Here is a tiny trained network, its code and every weight. The questions are about switching its units off for an input and a target symbol, where a switched-off unit gives its printed mean instead of its output.

import numpy as np


def w(rows, s, z=0):
    codes = np.array(rows[::2]) - 128.0
    scale = np.full(codes.shape[1], s)
    scale[-1] = z or s
    return codes * scale


def norm(h):
    return h / np.sqrt((h * h).mean(-1, keepdims=True) + 1e-5)


def f(y):
    return np.maximum(y, 0)


def softmax(a):
    e = np.exp(a - a.max(-1, keepdims=True))
    return e / e.sum(-1, keepdims=True)


def log_softmax(a):
    a = a - a.max(-1, keepdims=True)
    return a - np.log(np.exp(a).sum(-1, keepdims=True))


def net(x, mask):
    ids = ['ΘΞΦΨΩβδελμτ'.index(c) for c in x.split()]
    T = len(ids)
    res = E[ids] + P[:T]
    u = 0
    for l in range(2):
        r = norm(res)
        for j in range(2):
            rows = slice(4 * j, 4 * j + 4)
            q, k, v = (r @ M[l][rows].T for M in (Q, K, V))
            z = softmax(np.where(np.tri(T) > 0, q @ k.T / 4**0.5, -1e9)) @ v
            o = O[l][rows]
            res = res + np.where(mask[u + j], z, o[:, -1]) @ o[:, :-1]
        u += 2
        y = f(norm(res) @ A[l][:, :-1].T + A[l][:, -1])
        res = res + np.where(mask[u : u + 4], y, B[l][:, -1]) @ B[l][:, :-1]
        u += 4
    return log_softmax(norm(res)[-1] @ U[:, :-1].T + U[:, -1])


Q, K, V, O, A, B = {}, {}, {}, {}, {}, {}
E = w([
[67,150,143,178,142,116,64,103,121,117],'Θ',
[38,160,138,159,141,105,150,140,109,121],'Ξ',
[97,152,92,105,122,111,89,159,103,112],'Φ',
[112,137,148,151,116,107,110,157,30,80],'Ψ',
[160,83,163,127,12,101,142,153,150,248],'Ω',
[141,115,66,141,158,92,132,98,105,90],'β',
[118,122,148,80,129,90,113,97,121,98],'δ',
[136,105,140,140,132,152,135,80,121,113],'ε',
[119,129,113,100,156,127,140,89,169,151],'λ',
[132,120,111,104,149,151,153,137,110,135],'μ',
[154,147,152,118,159,120,135,127,111,153],'τ',
],0.011)
P = w([
[151,152,123,180,214,133,142,201,201,3],'0',
[118,203,123,116,187,205,120,106,111,87],'1',
[102,183,83,103,137,189,105,64,79,139],'2',
[114,80,150,108,171,161,114,122,122,177],'3',
[106,19,95,131,125,99,117,113,108,187],'4',
[119,97,62,109,61,116,127,64,72,212],'5',
[117,76,43,138,25,59,135,65,91,211],'6',
],0.0041)
Q[0] = w([
[104,153,98,70,162,131,117,69,53,159],'L0H0',
[128,117,93,159,31,81,135,113,130,147],'L0H0',
[114,109,130,125,143,94,112,175,162,122],'L0H0',
[163,248,138,132,101,127,145,118,148,93],'L0H0',
[119,93,139,108,91,109,140,75,101,179],'L0H1',
[160,198,125,152,66,111,145,111,138,118],'L0H1',
[134,93,131,167,106,77,124,165,154,125],'L0H1',
[160,127,186,130,119,144,141,155,206,70],'L0H1',
],0.013)
K[0] = w([
[252,69,173,83,153,163,184,133,106,247],'L0H0',
[114,18,74,143,58,66,125,134,124,178],'L0H0',
[111,148,106,149,88,159,99,61,93,50],'L0H0',
[144,103,179,175,166,105,130,192,184,1],'L0H0',
[109,106,119,143,84,97,125,152,127,241],'L0H1',
[116,30,79,163,208,67,128,156,144,61],'L0H1',
[82,123,28,122,98,119,149,51,62,98],'L0H1',
[102,182,80,161,185,152,132,147,121,43],'L0H1',
],0.008)
V[0] = w([
[203,127,165,214,125,189,181,141,74,138],'L0H0',
[140,106,103,145,166,90,181,97,137,188],'L0H0',
[124,114,77,137,98,198,147,176,134,121],'L0H0',
[113,87,151,191,130,188,83,25,179,116],'L0H0',
[193,116,95,90,254,135,156,80,91,143],'L0H1',
[139,168,75,216,171,119,123,178,109,203],'L0H1',
[100,69,72,140,106,153,147,98,160,124],'L0H1',
[179,167,213,108,164,82,113,123,115,175],'L0H1',
],0.0053)
O[0] = w([
[159,2,167,175,109,166,162,138,140,190,173],'L0H0',
[181,150,205,151,199,160,167,96,148,149,201],'L0H0',
[80,88,112,109,137,215,91,168,118,131,110],'L0H0',
[138,155,94,172,10,173,147,57,146,94,215],'L0H0',
[114,158,225,69,168,153,128,16,63,222,252],'L0H1',
[185,221,66,178,161,148,144,174,67,209,113],'L0H1',
[97,92,124,99,153,175,102,192,145,105,146],'L0H1',
[194,183,202,141,143,14,162,133,164,194,139],'L0H1',
],0.005,0.0034)
A[0] = w([
[138,142,110,156,120,191,142,110,128,181,119],'L0N0',
[130,183,102,139,60,109,98,126,137,68,41],'L0N1',
[130,100,201,99,151,161,121,100,97,177,3],'L0N2',
[127,110,158,96,138,137,151,70,255,134,139],'L0N3',
],0.0056,0.0028)
B[0] = w([
[106,97,188,85,129,68,122,163,181,78,232],'L0N0',
[164,103,217,97,201,101,134,162,142,185,166],'L0N1',
[151,139,128,115,232,103,135,178,123,245,251],'L0N2',
[132,254,43,142,36,190,109,172,68,123,255],'L0N3',
],0.0047,0.0029)
Q[1] = w([
[112,112,79,138,95,82,146,165,141,229],'L1H0',
[134,111,210,63,113,220,150,88,126,186],'L1H0',
[148,79,140,179,134,115,109,214,121,156],'L1H0',
[140,113,162,71,182,148,138,89,82,169],'L1H0',
[130,92,163,63,107,152,118,97,202,140],'L1H1',
[65,171,130,100,117,160,93,58,2,106],'L1H1',
[107,143,193,62,183,176,135,42,51,130],'L1H1',
[160,170,150,103,141,162,140,126,182,61],'L1H1',
],0.0097)
K[1] = w([
[176,77,154,204,107,92,169,178,50,156],'L1H0',
[145,103,149,127,157,194,167,171,222,124],'L1H0',
[176,89,151,145,148,134,87,168,48,73],'L1H0',
[163,123,140,51,217,153,205,136,192,157],'L1H0',
[118,165,193,134,163,209,101,126,198,113],'L1H1',
[246,90,75,1,127,167,165,96,135,87],'L1H1',
[249,171,127,51,143,182,154,154,190,120],'L1H1',
[109,171,103,143,141,171,130,175,199,50],'L1H1',
],0.0081)
V[1] = w([
[155,127,124,130,159,135,158,138,160,86],'L1H0',
[106,140,143,130,116,125,110,139,66,102],'L1H0',
[120,137,85,100,115,115,105,124,198,177],'L1H0',
[123,129,158,135,145,121,86,124,175,106],'L1H0',
[122,122,109,174,165,124,68,71,159,144],'L1H1',
[45,157,187,182,126,129,178,156,115,117],'L1H1',
[174,125,173,148,106,137,2,146,120,135],'L1H1',
[60,136,127,154,119,121,113,137,153,159],'L1H1',
],0.0093)
O[1] = w([
[84,120,161,150,113,117,110,84,123,158,32],'L1H0',
[177,105,90,124,109,86,125,148,119,148,196],'L1H0',
[56,199,145,140,158,147,131,155,105,105,4],'L1H0',
[93,140,142,111,98,110,161,139,123,129,39],'L1H0',
[143,128,166,231,170,116,57,127,191,60,227],'L1H1',
[131,151,50,99,109,102,144,65,191,195,172],'L1H1',
[196,132,197,75,108,132,2,65,74,115,33],'L1H1',
[69,169,102,141,123,143,85,82,150,158,70],'L1H1',
],0.0085,0.0017)
A[1] = w([
[76,61,133,64,205,214,144,164,104,161,2],'L1N0',
[123,31,162,164,1,189,158,49,131,81,56],'L1N1',
[70,214,153,147,146,174,144,97,126,68,99],'L1N2',
[100,104,169,96,129,26,128,112,105,65,17],'L1N3',
],0.0091,0.0078)
B[1] = w([
[62,9,154,61,172,147,73,138,228,150,169],'L1N0',
[62,103,151,155,45,159,160,39,85,109,254],'L1N1',
[214,130,106,85,129,207,131,128,144,132,167],'L1N2',
[136,160,155,46,118,76,186,137,197,70,140],'L1N3',
],0.011,0.0097)
U = w([
[151,174,152,177,118,91,1,70,200,114,77],'Θ',
[74,174,30,177,130,108,183,121,199,180,67],'Ξ',
[58,186,78,104,157,111,64,166,15,112,191],'Φ',
[212,57,65,89,68,74,121,123,96,160,5],'Ψ',
[138,145,187,162,47,142,123,231,155,170,114],'Ω',
[157,75,123,231,174,112,159,187,116,67,159],'β',
[132,161,183,53,112,46,170,125,181,56,101],'δ',
[74,113,163,155,57,154,151,52,69,105,238],'ε',
[196,186,107,100,140,244,138,128,147,113,122],'λ',
[71,41,165,80,175,162,97,146,183,162,118],'μ',
[146,174,201,150,207,73,152,85,52,208,184],'τ',
],0.0056,0.0024)

Each question gives the input, a string of symbols that net reads in full, and the target symbol t.
The units are the heads (4 rows each of Q, K, V and O) and the neurons (one row each of A and B). Each row of codes is followed by its name. A weight is (code - 128) times the scale printed after its matrix; where a second scale follows, it is the last column's (O, A, B and U).
mask holds one flag per unit, layer by layer, with each layer's heads first. A switched-off unit (its flag False) gives its mean, the last column of its rows in O or B, instead of its output. The means were averaged over made-up inputs and are rounded, as every weight is.
A unit's drop is (log p(t) with every unit on - log p(t) with that unit switched off) / (log p(t) with every unit on - log p(t) with every unit switched off).
The circuit of an input: a set's keep is (log p(t) with only the set's units on - log p(t) with every unit switched off) / (log p(t) with every unit on - log p(t) with every unit switched off). Starting from all 12 units, units are removed one at a time, each time the one whose removal leaves the highest keep (on an exact tie, the one counted first), for as long as the keep stays at least 0.8.
circuit, biggest first: the units of the circuit, biggest drop first
most important unit: the unit with the biggest drop
top k neurons: the k neurons with the biggest drops, biggest first
top k neurons in layer l: the k neurons of layer l with the biggest drops, biggest first
which heads matter: for each layer, one digit per head in row order, 1 if its drop is at least 0.15 and else 0, layers parted by /
input β δ Ψ, target δ: top 2 neurons	L1N3; L1N1
input Θ δ Ξ Ξ λ Ξ Ξ, target λ: circuit, biggest first	L0H0; L1N2; L1N1
input Ω ε Ψ, target Ψ: circuit, biggest first	L0H1; L1H0
input ε Φ β δ Ψ δ δ, target δ: circuit, biggest first	L0H0; L1N3
input Φ τ Θ Ω τ, target Θ: top neuron	L1N1
input μ Θ μ Ω Θ Ξ δ, target Θ: circuit, biggest first	L0H1; L1H1
input Φ ε Ξ Θ Ψ Ω ε, target Ψ: which heads matter	11 / 10
input ε Ω Θ Φ, target Θ: circuit, biggest first	L1H1; L0H1
input μ Φ Θ Φ, target Φ: which heads matter	11 / 00
input λ ε ε Ω ε Ξ Φ, target Ξ: which heads matter	01 / 01
input ε δ Ξ Φ, target δ: which heads matter	11 / 00
input μ ε λ τ Ξ, target τ: circuit, biggest first	L0H1; L1N1
input Ξ μ ε Θ δ β, target δ: top 2 neurons	L1N3; L1N1
input Φ Θ Ξ λ ε ε Ω, target Ξ: which heads matter	01 / 11
input ε ε Ξ Ψ μ Ξ, target μ: top neuron in layer 1	L1N0
input μ ε Ψ, target μ: which heads matter	10 / 00
input μ ε μ Ξ, target μ: top 2 neurons	L1N0; L1N1
input τ μ ε β, target μ: circuit, biggest first	L0H1; L1N0; L1N1
input Ω ε μ Ξ δ, target Ξ: circuit, biggest first	L0H1; L1H1
input ε τ Ψ, target τ: circuit, biggest first	L1N1; L0H1
input μ Ξ τ ε μ Φ Ψ, target μ: most important unit	L0H0
input τ β Θ, target τ: circuit, biggest first	L0H1; L1N1
input Φ Ξ δ ε β Ω, target Ξ: circuit, biggest first	L1H1; L0H1
input μ Φ Ω Θ Ψ, target Ψ: which heads matter	01 / 01
input Ξ λ β δ Φ λ, target λ: which heads matter	10 / 00
input Ω μ Φ, target Φ: which heads matter	01 / 11
input τ μ Ξ ε τ ε, target τ: which heads matter	00 / 00
input Ψ μ Ξ Θ, target μ: most important unit	L0H0
input ε δ Ξ ε ε μ ε, target μ: which heads matter	10 / 00
input ε Ω Ξ δ τ μ λ, target Ξ: which heads matter	01 / 00
